Below is a small trained network, with its code and all its weights. Each question gives an input and a target symbol and asks what happens when units are switched off, that is, made to give their printed mean instead of their output.

import numpy as np


def w(rows, s, z=0):
    codes = np.array(rows[::2]) - 128.0
    scale = np.full(codes.shape[1], s)
    scale[-1] = z or s
    return codes * scale


def f(y):
    return np.maximum(y, 0)


def softmax(a):
    e = np.exp(a - a.max(-1, keepdims=True))
    return e / e.sum(-1, keepdims=True)


def log_softmax(a):
    a = a - a.max(-1, keepdims=True)
    return a - np.log(np.exp(a).sum(-1, keepdims=True))


def net(x, mask):
    ids = ['Ωαβγεζηθμξτφψ'.index(c) for c in x.split()]
    T = len(ids)
    res = E[ids] + P[:T]
    u = 0
    for l in range(2):
        r = res
        for j in range(3):
            rows = slice(4 * j, 4 * j + 4)
            q, k, v = (r @ M[l][rows].T for M in (Q, K, V))
            z = softmax(np.where(np.tri(T) > 0, q @ k.T / 4**0.5, -1e9)) @ v
            o = O[l][rows]
            res = res + np.where(mask[u + j], z, o[:, -1]) @ o[:, :-1]
        u += 3
        y = f(res @ A[l][:, :-1].T + A[l][:, -1])
        res = res + np.where(mask[u : u + 4], y, B[l][:, -1]) @ B[l][:, :-1]
        u += 4
    return log_softmax(res[-1] @ U[:, :-1].T + U[:, -1])


Q, K, V, O, A, B = {}, {}, {}, {}, {}, {}
E = w([
[128,140,78,110,250,87,198,175,100],'Ω',
[180,147,116,160,92,160,50,129,187],'α',
[47,160,226,215,137,10,166,45,139],'β',
[185,161,179,27,198,137,163,153,130],'γ',
[186,133,61,88,127,20,133,170,78],'ε',
[184,119,155,37,112,192,113,34,106],'ζ',
[146,128,69,57,128,106,61,60,79],'η',
[193,49,108,115,204,120,189,109,92],'θ',
[174,78,75,112,78,138,132,56,56],'μ',
[80,200,129,56,241,164,119,136,123],'ξ',
[93,185,32,111,172,107,122,124,82],'τ',
[89,173,133,37,142,203,54,54,109],'φ',
[102,112,150,125,74,169,216,177,110],'ψ',
],0.017)
P = w([
[128,163,19,44,62,44,253,74,120],'0',
[133,146,64,91,92,74,187,106,95],'1',
[137,137,83,113,111,91,157,117,87],'2',
[139,134,98,129,125,105,140,121,89],'3',
[135,128,108,133,137,112,125,119,92],'4',
[134,123,114,140,146,118,111,122,98],'5',
[131,123,123,149,154,132,103,114,99],'6',
[129,119,130,151,160,139,96,109,102],'7',
[129,117,135,158,166,147,90,99,107],'8',
[125,116,140,163,172,156,85,92,110],'9',
[125,113,146,166,173,165,80,81,114],'10',
[120,114,150,169,177,179,76,72,119],'11',
],0.013)
Q[0] = w([
[177,169,141,123,197,116,135,127,132],'L0H1',
[102,90,101,159,145,128,95,117,145],'L0H1',
[152,110,190,118,60,142,131,158,123],'L0H1',
[108,126,94,147,167,118,117,159,147],'L0H1',
[152,43,181,197,188,83,184,178,148],'L0H2',
[90,207,65,192,128,142,129,159,138],'L0H2',
[68,187,156,90,201,48,101,120,167],'L0H2',
[98,59,164,193,127,1,115,48,119],'L0H2',
[204,110,157,147,142,107,158,124,97],'L0H3',
[167,143,100,116,99,124,96,77,71],'L0H3',
[145,118,166,96,118,149,121,108,152],'L0H3',
[112,138,184,99,108,125,144,144,151],'L0H3',
],0.013)
K[0] = w([
[178,152,164,138,175,106,133,128,131],'L0H1',
[129,170,139,154,91,106,115,101,132],'L0H1',
[163,127,115,128,118,166,134,150,126],'L0H1',
[120,154,119,144,133,108,133,148,151],'L0H1',
[108,75,218,166,161,70,236,149,114],'L0H2',
[41,171,45,201,127,161,141,192,149],'L0H2',
[85,207,133,88,198,61,92,126,122],'L0H2',
[137,111,127,185,104,6,113,78,70],'L0H2',
[173,87,179,152,118,68,143,132,141],'L0H3',
[174,111,91,99,98,134,74,106,153],'L0H3',
[179,111,157,104,137,160,139,119,135],'L0H3',
[99,143,183,84,89,130,141,128,135],'L0H3',
],0.013)
V[0] = w([
[217,209,29,104,159,198,132,154,120],'L0H1',
[69,55,120,13,140,181,171,181,50],'L0H1',
[118,144,155,167,139,119,60,19,133],'L0H1',
[51,127,141,91,85,76,58,83,39],'L0H1',
[136,171,96,49,47,123,151,195,173],'L0H2',
[250,57,20,122,125,38,221,206,2],'L0H2',
[206,169,164,73,37,8,89,212,107],'L0H2',
[230,105,116,126,178,160,152,134,107],'L0H2',
[119,111,161,151,50,119,141,130,202],'L0H3',
[35,149,222,197,55,136,150,164,19],'L0H3',
[141,18,84,134,77,127,157,103,133],'L0H3',
[174,65,38,168,24,138,48,158,180],'L0H3',
],0.0049)
O[0] = w([
[146,151,76,96,115,75,141,141,253,243],'L0H1',
[222,153,82,120,18,125,135,79,109,168],'L0H1',
[26,140,156,120,190,186,124,110,163,114],'L0H1',
[102,180,122,173,178,139,132,117,84,192],'L0H1',
[145,144,127,186,197,180,123,180,100,148],'L0H2',
[56,220,164,134,107,214,63,110,120,212],'L0H2',
[67,122,139,164,217,173,141,79,181,130],'L0H2',
[93,105,74,94,107,131,58,133,132,156],'L0H2',
[182,60,123,185,121,109,154,109,107,47],'L0H3',
[215,89,255,88,134,136,104,114,92,4],'L0H3',
[159,105,109,157,104,135,157,139,54,131],'L0H3',
[147,60,61,79,134,67,177,183,168,125],'L0H3',
],0.0059,0.0035)
A[0] = w([
[20,131,162,133,106,208,154,174,142,66],'L0N1',
[186,21,219,147,88,212,107,158,104,3],'L0N2',
[127,109,98,69,164,88,255,151,98,244],'L0N3',
[119,11,136,153,177,128,77,224,199,60],'L0N4',
],0.0089,0.0057)
B[0] = w([
[148,96,127,110,46,121,48,196,155,169],'L0N1',
[120,245,197,196,173,254,66,23,47,148],'L0N2',
[233,71,120,130,68,89,107,175,110,253],'L0N3',
[112,125,105,239,178,206,166,60,68,180],'L0N4',
],0.0099,0.0061)
Q[1] = w([
[97,105,149,162,101,144,182,126,151],'L1H1',
[108,116,152,171,173,136,118,73,98],'L1H1',
[164,143,80,125,111,101,114,125,143],'L1H1',
[140,124,151,90,171,147,178,97,174],'L1H1',
[180,137,89,168,121,83,122,112,253],'L1H2',
[169,166,90,127,130,133,143,62,147],'L1H2',
[86,105,113,117,84,40,144,150,90],'L1H2',
[174,91,119,149,47,53,141,169,145],'L1H2',
[122,108,120,100,64,86,155,117,119],'L1H3',
[123,143,132,93,136,129,131,38,218],'L1H3',
[150,123,130,112,104,214,128,120,133],'L1H3',
[194,83,92,139,124,194,71,95,99],'L1H3',
],0.016)
K[1] = w([
[143,116,130,196,75,138,154,123,152],'L1H1',
[89,133,171,146,159,108,193,72,137],'L1H1',
[136,120,88,112,130,74,115,110,166],'L1H1',
[210,164,89,102,162,211,106,112,183],'L1H1',
[125,103,127,126,195,67,254,42,104],'L1H2',
[102,89,152,136,179,99,131,70,164],'L1H2',
[181,126,57,73,164,163,56,120,111],'L1H2',
[141,111,146,51,198,94,125,110,37],'L1H2',
[136,59,109,84,119,123,130,124,63],'L1H3',
[98,127,170,84,158,102,168,111,139],'L1H3',
[109,127,194,113,107,171,177,115,172],'L1H3',
[60,59,200,195,89,92,146,70,172],'L1H3',
],0.014)
V[1] = w([
[169,154,47,149,213,205,96,107,128],'L1H1',
[53,200,137,110,121,87,156,138,124],'L1H1',
[170,147,143,59,43,157,91,192,128],'L1H1',
[125,132,121,22,102,1,138,108,121],'L1H1',
[99,129,194,72,113,39,152,66,99],'L1H2',
[100,99,121,185,96,154,178,126,164],'L1H2',
[107,133,110,92,111,129,158,102,136],'L1H2',
[127,122,126,82,116,189,162,117,136],'L1H2',
[61,105,159,110,140,164,83,151,153],'L1H3',
[203,152,150,100,144,187,96,126,165],'L1H3',
[147,156,152,101,179,38,124,119,135],'L1H3',
[100,188,167,89,202,125,192,164,94],'L1H3',
],0.0079)
O[1] = w([
[147,97,240,138,58,90,36,120,81,125],'L1H1',
[152,52,111,104,117,127,192,164,155,146],'L1H1',
[67,49,137,199,178,90,58,81,156,183],'L1H1',
[19,69,123,185,95,189,190,213,156,253],'L1H1',
[152,199,110,107,105,104,144,164,254,64],'L1H2',
[94,198,145,132,147,163,90,130,119,85],'L1H2',
[163,130,131,171,138,65,141,148,69,134],'L1H2',
[148,93,128,149,111,118,70,160,49,119],'L1H2',
[162,175,77,86,126,112,191,105,40,1],'L1H3',
[58,149,28,124,154,65,136,172,85,128],'L1H3',
[149,129,157,161,120,168,70,67,87,102],'L1H3',
[167,98,110,91,167,138,77,35,68,16],'L1H3',
],0.0068,0.0073)
A[1] = w([
[194,215,221,145,97,59,86,150,128,2],'L1N1',
[197,209,194,30,212,150,150,80,80,118],'L1N2',
[227,194,159,19,254,152,153,152,142,51],'L1N3',
[94,149,158,132,204,206,75,35,81,69],'L1N4',
],0.0087,0.0058)
B[1] = w([
[159,91,139,59,211,197,222,160,188,166],'L1N1',
[6,49,85,81,100,126,106,149,152,209],'L1N2',
[158,127,178,203,158,46,70,160,74,200],'L1N3',
[227,202,148,69,145,84,189,119,125,255],'L1N4',
],0.011,0.0074)
U = w([
[173,89,62,83,47,37,90,195,147,161],'Ω',
[2,122,197,149,206,165,47,59,61,253],'α',
[182,182,172,153,104,39,89,77,83,190],'β',
[156,147,39,80,182,77,142,105,143,121],'γ',
[107,162,63,108,150,142,142,174,121,44],'ε',
[155,143,169,117,80,180,134,175,108,77],'ζ',
[185,67,122,147,154,132,134,132,98,53],'η',
[146,134,122,117,89,117,118,72,175,100],'θ',
[164,132,135,145,151,111,142,192,94,27],'μ',
[176,181,80,149,150,123,129,161,167,73],'ξ',
[128,127,183,120,146,137,103,151,159,62],'τ',
[175,101,38,124,122,145,140,95,129,78],'φ',
[110,137,148,148,127,57,215,93,141,86],'ψ',
],0.0084,0.012)

Each question gives the input, a string of symbols that net reads in full, and the target symbol t.
The units are the heads (4 rows each of Q, K, V and O) and the neurons (one row each of A and B). Each row of codes is followed by its name. A weight is (code - 128) times the scale printed after its matrix; where a second scale follows, it is the last column's (O, A, B and U).
mask holds one flag per unit, layer by layer, with each layer's heads first. A switched-off unit (its flag False) gives its mean, the last column of its rows in O or B, instead of its output. The means were averaged over made-up inputs and are rounded, as every weight is.
A unit's drop is (log p(t) with every unit on - log p(t) with that unit switched off) / (log p(t) with every unit on - log p(t) with every unit switched off).
The circuit of an input: a set's keep is (log p(t) with only the set's units on - log p(t) with every unit switched off) / (log p(t) with every unit on - log p(t) with every unit switched off). Starting from the 12 units with the biggest drops (on a tie, the unit counted first), units are removed one at a time, each time the one whose removal leaves the highest keep (on an exact tie, the one counted first), for as long as the keep stays at least 0.8.
units of the circuit, in order: the units of the circuit, biggest drop first
most important unit: the unit with the biggest drop
k most important neurons: the k neurons with the biggest drops, biggest first
top k neurons in layer l: the k neurons of layer l with the biggest drops, biggest first
heads that matter: for each layer, one digit per head in row order, 1 if its drop is at least 0.15 and else 0, layers parted by /
input α θ γ α ζ α α α α η, target Ω: most important neuron : [L0N2]
input ψ μ τ η ε β ψ ε ψ ζ, target θ: units of the circuit, in order : [L1H2, L0H2, L1H3]
input ξ ξ γ α θ τ τ, target α: heads that matter : 110 / 100
input α γ η ε τ η, target α: units of the circuit, in order : [L1H1, L0N3]
input ψ α ε ξ η ξ ψ ξ ζ η η α, target α: units of the circuit, in order : [L0N3, L1H3, L1H2, L1N4]
input η α α α ψ φ, target Ω: heads that matter : 010 / 000
input φ μ θ μ, target α: heads that matter : 010 / 100
input ζ γ μ γ α α Ω, target Ω: top 3 neurons in layer 0 : [L0N3, L0N4, L0N2]
input β ψ α γ α ψ α ψ τ θ, target η: heads that matter : 101 / 101
input ξ ψ ξ ξ, target β: units of the circuit, in order : [L0H3, L1H3, L1N4]
input τ ξ Ω α μ γ α ξ γ, target α: heads that matter : 111 / 100
input θ α ζ β α ψ ε μ Ω, target μ: units of the circuit, in order : [L0H1, L1H1, L1N3, L0N3]
input α γ α γ, target α: units of the circuit, in order : [L0H2, L1H2]
input γ α ξ γ ψ ψ α α γ, target β: units of the circuit, in order : [L0H3, L0H2, L1N4, L1H1]
input α ψ φ η γ, target Ω: units of the circuit, in order : [L0N3]
input ε θ α γ α Ω α τ θ α, target γ: 2 most important neurons : [L0N3, L0N4]
input ζ η Ω ε β, target ψ: units of the circuit, in order : [L1H1, L0H2]
input α α Ω α ψ β Ω ψ α α η, target γ: heads that matter : 100 / 101
input α α ψ α α α θ τ ξ τ η α, target γ: heads that matter : 100 / 100
input ψ γ ψ ψ ζ ξ ξ α φ α τ, target Ω: units of the circuit, in order : [L0H2, L1H2]
input τ α β α γ γ ξ τ ψ ζ γ Ω, target μ: most important unit : L1H1
input γ γ γ γ η μ ζ, target Ω: units of the circuit, in order : [L0H2, L1H3]
input α α ψ ψ, target α: units of the circuit, in order : [L0H2, L1H2]
input ψ ψ Ω, target Ω: heads that matter : 100 / 001
input β ψ ε α μ η α θ, target η: top 2 neurons in layer 1 : [L1N3, L1N4]
input β ζ α ψ ε γ ξ μ, target φ: units of the circuit, in order : [L1H1, L0H1, L1H3]
input ψ γ ζ α α ξ α, target β: most important unit : L1H1
input θ θ α ξ γ α ξ φ φ γ τ α, target β: units of the circuit, in order : [L0N3, L1H1, L1N4]
input τ α μ τ φ ξ ξ α τ, target β: units of the circuit, in order : [L1N4, L0N3, L1H2, L1H1]
input η α τ γ γ γ, target β: heads that matter : 111 / 111
